Below are the code and all the weights of a small trained network. Each question names an input and a class and asks about switching units off, where a switched-off unit gives its printed mean instead of its output.

import numpy as np


def w(rows, s, z=0):
    codes = np.array(rows[::2]) - 128.0
    scale = np.full(codes.shape[1], s)
    scale[-1] = z or s
    return codes * scale


def norm(h):
    return h / np.sqrt((h * h).mean(-1, keepdims=True) + 1e-5)


def f(y):
    return np.maximum(y, 0)


def log_softmax(a):
    a = a - a.max(-1, keepdims=True)
    return a - np.log(np.exp(a).sum(-1, keepdims=True))


def net(x, mask):
    res = np.array(x, float).reshape(1, 3) / 4 @ E
    u = 0
    for l in range(2):
        y = f(norm(res) @ A[l][:, :-1].T + A[l][:, -1])
        res = res + np.where(mask[u : u + 12], y, B[l][:, -1]) @ B[l][:, :-1]
        u += 12
    return log_softmax(norm(res)[-1] @ U[:, :-1].T + U[:, -1])


A, B = {}, {}
E = w([
[9,204,221,124,186,144],'x0',
[143,119,230,99,246,173],'x1',
[229,249,160,162,165,191],'x2',
],0.0018)
A[0] = w([
[174,92,84,97,183,149,62],'0.n0',
[102,93,86,149,126,92,55],'0.n1',
[66,116,110,150,20,72,54],'0.n2',
[125,233,186,160,151,159,29],'0.n3',
[180,120,103,162,94,135,140],'0.n4',
[76,141,211,78,137,110,73],'0.n5',
[55,119,147,119,117,88,171],'0.n6',
[123,225,173,147,173,146,61],'0.n7',
[51,133,147,88,227,146,67],'0.n8',
[80,110,82,74,96,57,3],'0.n9',
[90,209,115,207,120,84,159],'0.n10',
[92,53,87,81,126,3,120],'0.n11',
],0.0048,0.0045)
B[0] = w([
[124,46,100,120,143,143,149],'0.n0',
[76,118,197,162,126,79,148],'0.n1',
[122,134,136,9,92,113,199],'0.n2',
[124,176,214,220,117,207,193],'0.n3',
[120,127,123,114,189,107,194],'0.n4',
[162,47,135,126,178,97,179],'0.n5',
[177,94,120,142,152,102,228],'0.n6',
[79,174,181,172,68,157,202],'0.n7',
[84,149,134,101,166,59,195],'0.n8',
[17,114,163,13,3,30,156],'0.n9',
[198,150,109,81,127,184,218],'0.n10',
[116,122,162,165,86,173,253],'0.n11',
],0.006,0.0035)
A[1] = w([
[74,99,145,85,101,38,145],'1.n0',
[48,153,219,135,45,105,126],'1.n1',
[115,122,48,117,4,126,91],'1.n2',
[82,114,163,70,121,22,108],'1.n3',
[100,81,111,43,17,155,158],'1.n4',
[134,49,104,197,191,75,79],'1.n5',
[185,88,125,172,86,185,102],'1.n6',
[43,137,142,116,13,81,58],'1.n7',
[126,211,48,117,127,81,46],'1.n8',
[108,38,148,89,70,135,75],'1.n9',
[113,205,180,235,123,255,3],'1.n10',
[163,162,65,215,108,175,94],'1.n11',
],0.006,0.0037)
B[1] = w([
[107,132,164,144,179,83,227],'1.n0',
[219,112,32,66,106,117,228],'1.n1',
[138,120,228,86,204,126,197],'1.n2',
[61,82,165,137,153,25,216],'1.n3',
[121,135,57,102,65,192,255],'1.n4',
[177,129,150,156,178,208,174],'1.n5',
[75,101,97,176,125,161,167],'1.n6',
[130,41,86,20,52,32,197],'1.n7',
[138,254,70,161,98,124,139],'1.n8',
[72,166,102,146,49,57,212],'1.n9',
[32,226,251,174,53,190,234],'1.n10',
[98,110,167,149,129,53,164],'1.n11',
],0.0067,0.0051)
U = w([
[58,2,34,222,41,224,116],'0',
[217,42,62,230,220,213,161],'1',
[49,93,47,158,166,184,2],'2',
[49,220,232,213,76,210,227],'3',
[44,27,196,168,214,34,212],'4',
[216,218,28,211,155,80,110],'5',
[46,27,55,28,34,34,242],'6',
[182,204,27,32,52,204,73],'7',
],0.0089,0.0061)

Each question gives the input, the list of numbers given to net, and the class t.
The units are the neurons (one row each of A and B). Each row of codes is followed by its name. A weight is (code - 128) times the scale printed after its matrix; where a second scale follows, it is the last column's (A, B and U).
mask holds one flag per neuron, layer by layer. A switched-off neuron (its flag False) gives its mean, the last column of its row in B, instead of its output. The means were averaged over made-up inputs and are rounded, as every weight is.
A unit's drop is (log p(t) with every unit on - log p(t) with that unit switched off) / (log p(t) with every unit on - log p(t) with every unit switched off).
The circuit of an input: a set's keep is (log p(t) with only the set's units on - log p(t) with every unit switched off) / (log p(t) with every unit on - log p(t) with every unit switched off). Starting from the 12 units with the biggest drops (on a tie, the unit counted first), units are removed one at a time, each time the one whose removal leaves the highest keep (on an exact tie, the one counted first), for as long as the keep stays at least 0.8.
units of the circuit, in order: the units of the circuit, biggest drop first
most important unit: the unit with the biggest drop
top k neurons: the k neurons with the biggest drops, biggest first
top k neurons in layer l: the k neurons of layer l with the biggest drops, biggest first
drop of u: that unit's drop, to one decimal
input [-7,-1,-2], class 0: units of the circuit, in order : (0.n9 1.n6 1.n7)
input [-6,-4,1], class 7: units of the circuit, in order : (1.n3 0.n7 1.n7)
input [-5,-2,0], class 0: top 4 neurons : (0.n8 0.n9 0.n7 1.n10)
input [-1,-8,6], class 7: most important unit : 0.n3
input [-7,-2,5], class 1: units of the circuit, in order : (1.n10 1.n9 1.n7)
input [-2,-8,1], class 7: top 2 neurons : (0.n10 1.n4)
input [-4,-5,3], class 5: top 2 neurons in layer 0 : (0.n4 0.n9)
input [-2,5,-4], class 4: top 2 neurons : (0.n10 0.n8)
input [-6,-3,8], class 5: top 3 neurons in layer 0 : (0.n3 0.n11 0.n7)
input [-5,6,-1], class 1: top 2 neurons in layer 1 : (1.n10 1.n5)
input [-7,-8,7], class 5: top 2 neurons : (1.n10 1.n8)
input [8,-8,1], class 7: top 2 neurons in layer 0 : (0.n2 0.n10)
input [5,8,-1], class 4: top 3 neurons : (0.n8 1.n10 0.n5)
input [-4,-3,2], class 5: most important unit : 0.n11
input [-3,8,-1], class 4: top 3 neurons in layer 1 : (1.n4 1.n1 1.n10)
input [-3,-3,1], class 7: top 3 neurons : (0.n9 0.n8 1.n10)
input [-3,3,-4], class 0: top 2 neurons : (0.n2 0.n9)
input [-7,-3,2], class 1: top 2 neurons in layer 1 : (1.n10 1.n3)
input [-3,-4,6], class 5: top 2 neurons in layer 1 : (1.n10 1.n4)
input [-7,4,5], class 1: most important unit : 1.n10
input [-3,-1,3], class 5: drop of 0.n4 : 0.3
input [0,5,-8], class 4: drop of 0.n2 : 0.4
input [-8,-7,2], class 7: drop of 0.n9 : 0.2
